Below is a small trained network, with its code and all its weights. Each question gives an input and a class and asks what happens when units are switched off, that is, made to give their printed mean instead of their output.

import numpy as np


def w(rows, s, z=0):
    codes = np.array(rows[::2]) - 128.0
    scale = np.full(codes.shape[1], s)
    scale[-1] = z or s
    return codes * scale


def norm(h):
    return h / np.sqrt((h * h).mean(-1, keepdims=True) + 1e-5)


def f(y):
    return y / 2 * (1 + np.tanh(0.7978845608 * (y + 0.044715 * y**3)))


def log_softmax(a):
    a = a - a.max(-1, keepdims=True)
    return a - np.log(np.exp(a).sum(-1, keepdims=True))


def net(x, mask):
    res = np.array(x, float).reshape(1, 4) / 4 @ E
    u = 0
    for l in range(2):
        y = f(norm(res) @ A[l][:, :-1].T + A[l][:, -1])
        res = res + np.where(mask[u : u + 9], y, B[l][:, -1]) @ B[l][:, :-1]
        u += 9
    return log_softmax(norm(res)[-1] @ U[:, :-1].T + U[:, -1])


A, B = {}, {}
E = w([
[85,144,127,85,17,101,56,96,112,77],'x0',
[107,118,121,53,137,92,99,133,65,67],'x1',
[96,2,90,93,113,67,92,31,64,81],'x2',
[225,148,175,142,60,135,127,57,87,120],'x3',
],0.0076)
A[0] = w([
[192,202,199,41,85,112,120,91,39,68,28],'L0N1',
[178,159,140,165,135,177,209,145,181,197,125],'L0N2',
[131,94,162,56,41,92,92,34,16,99,55],'L0N3',
[131,92,115,86,32,55,105,28,56,82,39],'L0N4',
[179,65,150,155,74,124,162,117,17,50,47],'L0N5',
[13,41,22,109,230,105,137,71,111,138,2],'L0N6',
[98,27,141,141,8,93,71,17,106,56,68],'L0N7',
[59,151,147,89,1,114,140,99,165,56,44],'L0N8',
[162,197,218,107,37,124,120,74,130,73,51],'L0N9',
],0.0071,0.004)
B[0] = w([
[64,74,154,166,63,97,2,82,100,126,190],'L0N1',
[84,153,160,173,176,225,172,166,154,159,226],'L0N2',
[102,96,194,200,182,163,52,61,164,234,240],'L0N3',
[108,38,227,206,104,165,20,95,124,230,234],'L0N4',
[206,146,153,110,125,114,156,19,134,138,177],'L0N5',
[145,96,72,86,64,107,158,204,40,188,206],'L0N6',
[148,151,235,185,51,163,60,4,96,240,254],'L0N7',
[172,180,134,165,185,114,69,77,69,109,185],'L0N8',
[203,164,52,23,49,182,113,166,74,175,189],'L0N9',
],0.0088,0.0086)
A[1] = w([
[229,190,140,96,64,138,72,104,178,98,138],'L1N1',
[64,93,85,15,103,23,197,158,172,69,143],'L1N2',
[110,54,46,17,116,45,156,124,150,140,9],'L1N3',
[151,145,131,151,138,149,206,155,134,149,57],'L1N4',
[84,113,128,123,157,128,174,155,166,31,253],'L1N5',
[3,120,182,107,93,95,100,123,113,9,223],'L1N6',
[163,132,231,155,149,135,151,86,67,135,114],'L1N7',
[191,194,136,203,143,145,140,54,204,121,166],'L1N8',
[181,2,91,147,209,110,199,146,129,136,170],'L1N9',
],0.0088,0.004)
B[1] = w([
[118,141,105,43,141,82,181,206,56,119,196],'L1N1',
[187,229,53,86,140,152,99,145,129,37,164],'L1N2',
[207,194,149,149,147,255,227,161,101,88,160],'L1N3',
[127,100,145,164,127,154,108,98,177,145,201],'L1N4',
[227,178,116,103,68,108,72,77,172,117,175],'L1N5',
[117,110,61,197,193,89,43,133,183,89,145],'L1N6',
[163,140,68,85,136,107,117,91,165,91,248],'L1N7',
[84,126,136,155,212,92,198,116,142,79,254],'L1N8',
[63,111,119,111,49,45,96,137,43,53,192],'L1N9',
],0.0094,0.006)
U = w([
[120,80,114,204,215,42,176,48,132,28,171],'0',
[187,44,212,139,68,72,18,4,55,225,177],'1',
[9,1,93,190,94,84,202,235,56,192,69],'2',
[142,85,170,60,152,116,147,51,218,167,2],'3',
[195,203,10,16,70,110,164,250,24,88,187],'4',
[174,157,63,147,194,86,26,123,230,34,63],'5',
[143,207,204,201,236,237,241,177,234,201,160],'6',
],0.011,0.0077)

Each question gives the input, the list of numbers given to net, and the class t.
The units are the neurons (one row each of A and B). Each row of codes is followed by its name. A weight is (code - 128) times the scale printed after its matrix; where a second scale follows, it is the last column's (A, B and U).
mask holds one flag per neuron, layer by layer. A switched-off neuron (its flag False) gives its mean, the last column of its row in B, instead of its output. The means were averaged over made-up inputs and are rounded, as every weight is.
A unit's drop is (log p(t) with every unit on - log p(t) with that unit switched off) / (log p(t) with every unit on - log p(t) with every unit switched off).
The circuit of an input: a set's keep is (log p(t) with only the set's units on - log p(t) with every unit switched off) / (log p(t) with every unit on - log p(t) with every unit switched off). Starting from the 12 units with the biggest drops (on a tie, the unit counted first), units are removed one at a time, each time the one whose removal leaves the highest keep (on an exact tie, the one counted first), for as long as the keep stays at least 0.8.
units of the circuit, in order: the units of the circuit, biggest drop first
unit that matters most: the unit with the biggest drop
top k neurons: the k neurons with the biggest drops, biggest first
top k neurons in layer l: the k neurons of layer l with the biggest drops, biggest first
drop when u is switched off: that unit's drop, to one decimal
input [8,-6,-2,1], class 4: units of the circuit, in order	L0N9; L1N1; L0N3
input [0,-7,1,-3], class 6: unit that matters most	L0N2
input [3,4,-4,-6], class 5: top 2 neurons	L0N9; L1N6
input [2,4,-5,-5], class 5: units of the circuit, in order	L0N7; L0N6; L0N3
input [5,-8,-1,1], class 4: units of the circuit, in order	L0N3; L1N1; L0N4
input [7,6,-5,-3], class 5: units of the circuit, in order	L1N6; L0N7
input [4,6,-7,5], class 4: top 3 neurons in layer 0	L0N9; L0N7; L0N4
input [2,0,-2,-4], class 5: top 4 neurons	L0N9; L0N3; L0N7; L0N6
input [-4,-4,8,-4], class 2: top 2 neurons in layer 1	L1N7; L1N5
input [-1,8,-5,4], class 4: top 3 neurons in layer 0	L0N4; L0N9; L0N7
input [6,-4,-4,-5], class 6: top 2 neurons in layer 1	L1N7; L1N9
input [5,5,-5,-7], class 5: top 2 neurons in layer 0	L0N9; L0N6
input [5,8,-4,-6], class 5: top 2 neurons	L1N6; L0N9
input [0,-5,2,-5], class 4: top neuron	L0N7
input [0,-5,-2,-4], class 6: drop when L1N8 is switched off	0.0
input [0,4,-5,-2], class 6: drop when L0N1 is switched off	0.5
input [-6,2,-1,-5], class 2: drop when L1N9 is switched off	0.2
